Here is a tiny trained network, its code and every weight. The questions are about switching its units off for an input and a target symbol, where a switched-off unit gives its printed mean instead of its output.

import numpy as np


def w(rows, s, z=0):
    codes = np.array(rows[::2]) - 128.0
    scale = np.full(codes.shape[1], s)
    scale[-1] = z or s
    return codes * scale


def f(y):
    return y / 2 * (1 + np.tanh(0.7978845608 * (y + 0.044715 * y**3)))


def softmax(a):
    e = np.exp(a - a.max(-1, keepdims=True))
    return e / e.sum(-1, keepdims=True)


def log_softmax(a):
    a = a - a.max(-1, keepdims=True)
    return a - np.log(np.exp(a).sum(-1, keepdims=True))


def net(x, mask):
    ids = ['ΔΦβεζηθμστ'.index(c) for c in x.split()]
    T = len(ids)
    res = E[ids] + P[:T]
    r = res
    for j in range(2):
        rows = slice(2 * j, 2 * j + 2)
        q, k, v = (r @ M[0][rows].T for M in (Q, K, V))
        z = softmax(np.where(np.tri(T) > 0, q @ k.T / 2**0.5, -1e9)) @ v
        o = O[0][rows]
        res = res + np.where(mask[j], z, o[:, -1]) @ o[:, :-1]
    y = f(res @ A[0][:, :-1].T + A[0][:, -1])
    res = res + np.where(mask[2:6], y, B[0][:, -1]) @ B[0][:, :-1]
    return log_softmax(res[-1] @ U[:, :-1].T + U[:, -1])


Q, K, V, O, A, B = {}, {}, {}, {}, {}, {}
E = w([
[147,144,20,164,107,102],'Δ',
[150,100,60,65,173,134],'Φ',
[126,82,75,133,208,107],'β',
[28,93,188,105,141,95],'ε',
[15,177,138,202,174,130],'ζ',
[116,205,130,91,168,209],'η',
[92,206,139,93,205,133],'θ',
[110,150,192,127,52,251],'μ',
[191,114,116,177,234,230],'σ',
[173,86,237,197,129,159],'τ',
],0.018)
P = w([
[132,96,112,141,53,136],'0',
[239,213,132,138,163,96],'1',
[104,68,126,115,106,165],'2',
[209,195,144,124,216,120],'3',
[66,53,142,99,148,194],'4',
[196,189,153,104,251,141],'5',
[61,48,126,95,149,194],'6',
],0.015)
Q[0] = w([
[179,188,207,198,179,143],'head 0',
[119,142,105,88,210,187],'head 0',
[160,245,206,101,239,103],'head 1',
[211,158,218,158,114,153],'head 1',
],0.013)
K[0] = w([
[164,119,246,218,171,225],'head 0',
[76,139,165,113,203,178],'head 0',
[121,142,236,113,188,200],'head 1',
[221,88,248,164,115,218],'head 1',
],0.013)
V[0] = w([
[98,218,224,58,40,137],'head 0',
[65,204,136,255,111,201],'head 0',
[52,187,70,64,181,80],'head 1',
[120,75,160,159,137,26],'head 1',
],0.009)
O[0] = w([
[41,120,96,59,199,126,67],'head 0',
[55,197,86,214,132,171,234],'head 0',
[127,177,110,142,117,29,77],'head 1',
[147,96,234,164,255,152,2],'head 1',
],0.0091,0.0056)
A[0] = w([
[96,97,124,156,83,203,2],'neuron 0',
[113,191,105,135,106,49,58],'neuron 1',
[189,193,118,130,195,101,68],'neuron 2',
[96,3,161,204,136,81,75],'neuron 3',
],0.011,0.0075)
B[0] = w([
[118,115,177,125,173,99,253],'neuron 0',
[131,138,152,51,156,101,230],'neuron 1',
[89,58,168,184,102,105,217],'neuron 2',
[95,116,3,115,114,74,218],'neuron 3',
],0.017,0.006)
U = w([
[23,114,169,122,63,45,2],'Δ',
[150,202,134,90,207,82,181],'Φ',
[147,95,168,71,103,130,168],'β',
[60,178,136,216,154,96,49],'ε',
[83,76,165,151,177,97,18],'ζ',
[78,180,89,104,107,224,124],'η',
[172,169,138,150,235,165,224],'θ',
[43,76,236,117,20,139,110],'μ',
[159,159,76,164,184,94,68],'σ',
[94,173,151,190,2,141,226],'τ',
],0.0099,0.0067)

Each question gives the input, a string of symbols that net reads in full, and the target symbol t.
The units are the heads (2 rows each of Q, K, V and O) and the neurons (one row each of A and B). Each row of codes is followed by its name. A weight is (code - 128) times the scale printed after its matrix; where a second scale follows, it is the last column's (O, A, B and U).
mask holds one flag per unit, heads first, then neurons. A switched-off unit (its flag False) gives its mean, the last column of its rows in O or B, instead of its output. The means were averaged over made-up inputs and are rounded, as every weight is.
A unit's drop is (log p(t) with every unit on - log p(t) with that unit switched off) / (log p(t) with every unit on - log p(t) with every unit switched off).
most important unit: the unit with the biggest drop
k most important neurons: the k neurons with the biggest drops, biggest first
which heads matter: for each layer, one digit per head in row order, 1 if its drop is at least 0.15 and else 0, layers parted by /
drop when u is switched off: that unit's drop, to one decimal
input τ Δ τ σ β θ, target τ: which heads matter	10
input Δ Δ η ζ ζ Φ, target ε: most important unit	neuron 2
input Δ μ ε ζ, target η: which heads matter	01
input β σ θ, target Φ: which heads matter	01
input ε β τ ε Φ β, target ζ: which heads matter	01
input η τ μ ε, target θ: 2 most important neurons	(neuron 2; neuron 3)
input ε σ ε η, target τ: 2 most important neurons	(neuron 2; neuron 0)
input σ η ζ ε ε, target Δ: which heads matter	00
input Δ ε σ σ ζ, target ε: 2 most important neurons	(neuron 0; neuron 1)
input ζ τ τ β, target θ: which heads matter	01
input μ ζ θ Φ, target Δ: which heads matter	01
input η μ θ ε, target η: which heads matter	11
input ζ β σ Δ σ Φ, target τ: which heads matter	10
input ε ε ζ η τ, target ζ: which heads matter	01
input ε τ η ε ε Φ, target ζ: which heads matter	01
input β ζ ζ ζ ε Δ, target ε: most important unit	neuron 2
input τ ε η Δ σ β, target τ: which heads matter	10
input η ε μ ζ τ μ, target θ: 3 most important neurons	(neuron 0; neuron 2; neuron 3)
input σ τ β θ, target θ: which heads matter	01
input τ Φ Φ Δ σ μ, target τ: most important unit	head 0
input ζ Φ Φ Φ ζ β, target ε: which heads matter	10
input τ η Δ Φ ε ε, target ζ: 2 most important neurons	(neuron 2; neuron 3)
input ε σ ζ τ η η β, target σ: 2 most important neurons	(neuron 3; neuron 2)
input Φ Δ ζ ε, target ε: 2 most important neurons	(neuron 2; neuron 0)
input ε τ ζ Δ, target θ: drop when head 1 is switched off	1.3
input β η Φ ζ, target Φ: drop when neuron 3 is switched off	0.1
input σ μ Φ μ ζ θ, target η: drop when head 0 is switched off	0.2
input τ τ μ τ ζ Φ, target θ: most important unit	head 1
